Below is a small trained network, with its code and all its weights. Each question gives an input and a class and asks what happens when units are switched off, that is, made to give their printed mean instead of their output.

import numpy as np


def w(rows, s, z=0):
    codes = np.array(rows[::2]) - 128.0
    scale = np.full(codes.shape[1], s)
    scale[-1] = z or s
    return codes * scale


def norm(h):
    return h / np.sqrt((h * h).mean(-1, keepdims=True) + 1e-5)


def f(y):
    return y / 2 * (1 + np.tanh(0.7978845608 * (y + 0.044715 * y**3)))


def log_softmax(a):
    a = a - a.max(-1, keepdims=True)
    return a - np.log(np.exp(a).sum(-1, keepdims=True))


def net(x, mask):
    res = np.array(x, float).reshape(1, 3) / 4 @ E
    u = 0
    for l in range(2):
        y = f(norm(res) @ A[l][:, :-1].T + A[l][:, -1])
        res = res + np.where(mask[u : u + 8], y, B[l][:, -1]) @ B[l][:, :-1]
        u += 8
    return log_softmax(norm(res)[-1] @ U[:, :-1].T + U[:, -1])


A, B = {}, {}
E = w([
[192,194,52,89,69,221,6,77,131,170],'x0',
[163,178,82,145,203,35,58,190,158,122],'x1',
[174,116,114,116,209,190,255,115,192,169],'x2',
],0.0048)
A[0] = w([
[103,65,143,142,123,69,107,161,88,70,105],'0.n1',
[161,125,199,87,98,166,98,154,146,83,173],'0.n2',
[163,153,72,163,126,174,104,95,173,140,150],'0.n3',
[144,107,89,71,95,175,169,55,34,180,187],'0.n4',
[166,191,187,98,76,156,130,161,98,156,3],'0.n5',
[152,62,93,66,111,155,121,152,114,137,78],'0.n6',
[128,107,52,87,112,136,74,172,148,172,85],'0.n7',
[1,57,134,125,83,67,121,154,130,54,77],'0.n8',
],0.0054,0.002)
B[0] = w([
[100,72,79,91,150,180,78,116,215,195,209],'0.n1',
[111,126,113,37,97,114,128,106,153,19,157],'0.n2',
[137,30,164,126,226,144,137,71,109,91,202],'0.n3',
[89,153,172,66,160,88,80,139,97,106,253],'0.n4',
[160,102,145,94,123,3,134,218,150,52,125],'0.n5',
[144,75,147,59,231,24,177,151,180,121,132],'0.n6',
[155,80,32,190,63,115,236,146,98,195,171],'0.n7',
[131,154,127,51,93,124,124,38,140,189,248],'0.n8',
],0.0052,0.0036)
A[1] = w([
[77,90,150,181,76,39,60,155,166,131,104],'1.n1',
[130,143,199,175,150,132,199,194,220,114,248],'1.n2',
[90,75,172,161,2,97,120,131,146,147,50],'1.n3',
[111,83,147,121,89,161,59,118,72,48,50],'1.n4',
[37,136,168,90,121,96,69,157,105,179,105],'1.n5',
[46,156,140,111,106,42,147,179,154,139,53],'1.n6',
[172,166,92,141,74,83,88,177,48,19,166],'1.n7',
[95,221,237,151,119,153,220,141,33,137,42],'1.n8',
],0.0054,0.0013)
B[1] = w([
[162,114,92,144,205,132,194,103,96,185,219],'1.n1',
[102,189,135,149,71,102,67,167,104,76,251],'1.n2',
[145,117,152,44,168,153,102,127,117,70,192],'1.n3',
[135,136,191,151,102,92,120,202,120,105,224],'1.n4',
[201,141,117,180,204,159,159,136,124,98,251],'1.n5',
[178,123,109,116,123,199,94,124,149,124,177],'1.n6',
[116,76,147,181,2,156,206,137,149,160,223],'1.n7',
[106,173,31,133,92,137,184,100,141,188,188],'1.n8',
],0.0075,0.0027)
U = w([
[115,93,210,4,186,196,113,19,132,100,179],'0',
[241,114,61,145,254,139,86,121,174,202,221],'1',
[27,212,103,126,94,149,220,111,154,123,35],'2',
[89,219,145,204,182,55,76,214,189,70,107],'3',
[172,103,210,107,54,135,94,186,87,66,192],'4',
[187,82,68,217,55,137,98,120,127,206,2],'5',
],0.0086,0.0013)

Each question gives the input, the list of numbers given to net, and the class t.
The units are the neurons (one row each of A and B). Each row of codes is followed by its name. A weight is (code - 128) times the scale printed after its matrix; where a second scale follows, it is the last column's (A, B and U).
mask holds one flag per neuron, layer by layer. A switched-off neuron (its flag False) gives its mean, the last column of its row in B, instead of its output. The means were averaged over made-up inputs and are rounded, as every weight is.
A unit's drop is (log p(t) with every unit on - log p(t) with that unit switched off) / (log p(t) with every unit on - log p(t) with every unit switched off).
The circuit of an input: a set's keep is (log p(t) with only the set's units on - log p(t) with every unit switched off) / (log p(t) with every unit on - log p(t) with every unit switched off). Starting from the 12 units with the biggest drops (on a tie, the unit counted first), units are removed one at a time, each time the one whose removal leaves the highest keep (on an exact tie, the one counted first), for as long as the keep stays at least 0.8.
circuit, biggest first: the units of the circuit, biggest drop first
most important unit: the unit with the biggest drop
top k neurons: the k neurons with the biggest drops, biggest first
top k neurons in layer l: the k neurons of layer l with the biggest drops, biggest first
drop of u: that unit's drop, to one decimal
input [1,4,-3], class 5: circuit, biggest first -> (1.n7)
input [7,3,-1], class 5: circuit, biggest first -> (0.n7 0.n1 1.n7)
input [0,5,3], class 3: circuit, biggest first -> (0.n8 1.n2 1.n1)
input [-3,-8,3], class 2: circuit, biggest first -> (1.n8 0.n3)
input [-2,-3,-8], class 0: top 2 neurons -> (0.n8 0.n1)
input [0,6,-2], class 1: top 3 neurons in layer 0 -> (0.n1 0.n2 0.n5)
input [8,-7,0], class 4: top 2 neurons -> (1.n4 0.n8)
input [-1,4,1], class 3: circuit, biggest first -> (0.n8 1.n2)
input [-1,-8,7], class 2: circuit, biggest first -> (1.n8 0.n1 0.n8 1.n2)
input [-6,3,4], class 3: top 2 neurons -> (1.n2 1.n7)
input [1,2,0], class 5: top 4 neurons in layer 0 -> (0.n7 0.n1 0.n8 0.n6)
input [6,5,-4], class 5: circuit, biggest first -> (1.n7 0.n7)
input [1,-5,0], class 4: top 3 neurons in layer 0 -> (0.n8 0.n1 0.n5)
input [-7,1,4], class 3: top 4 neurons -> (1.n2 1.n7 0.n7 1.n1)
input [-3,1,-5], class 1: most important unit -> 1.n5
input [0,0,-7], class 0: top 2 neurons -> (1.n3 0.n8)
input [7,6,-1], class 5: circuit, biggest first -> (1.n7 0.n1 0.n7)
input [-7,7,-1], class 1: top 2 neurons -> (1.n1 1.n6)
input [2,0,2], class 0: top 2 neurons in layer 1 -> (1.n5 1.n1)
input [6,7,-5], class 5: most important unit -> 1.n7
input [7,0,-1], class 4: top 2 neurons in layer 0 -> (0.n3 0.n1)
input [3,6,-1], class 5: top 2 neurons -> (1.n7 0.n1)
input [-5,-2,-6], class 0: drop of 0.n8 -> 0.3
input [-3,2,6], class 3: drop of 1.n2 -> 0.5
input [5,6,-6], class 5: drop of 1.n7 -> 0.4
input [-2,-4,5], class 2: drop of 1.n2 -> 0.0
input [-3,8,0], class 1: most important unit -> 1.n1
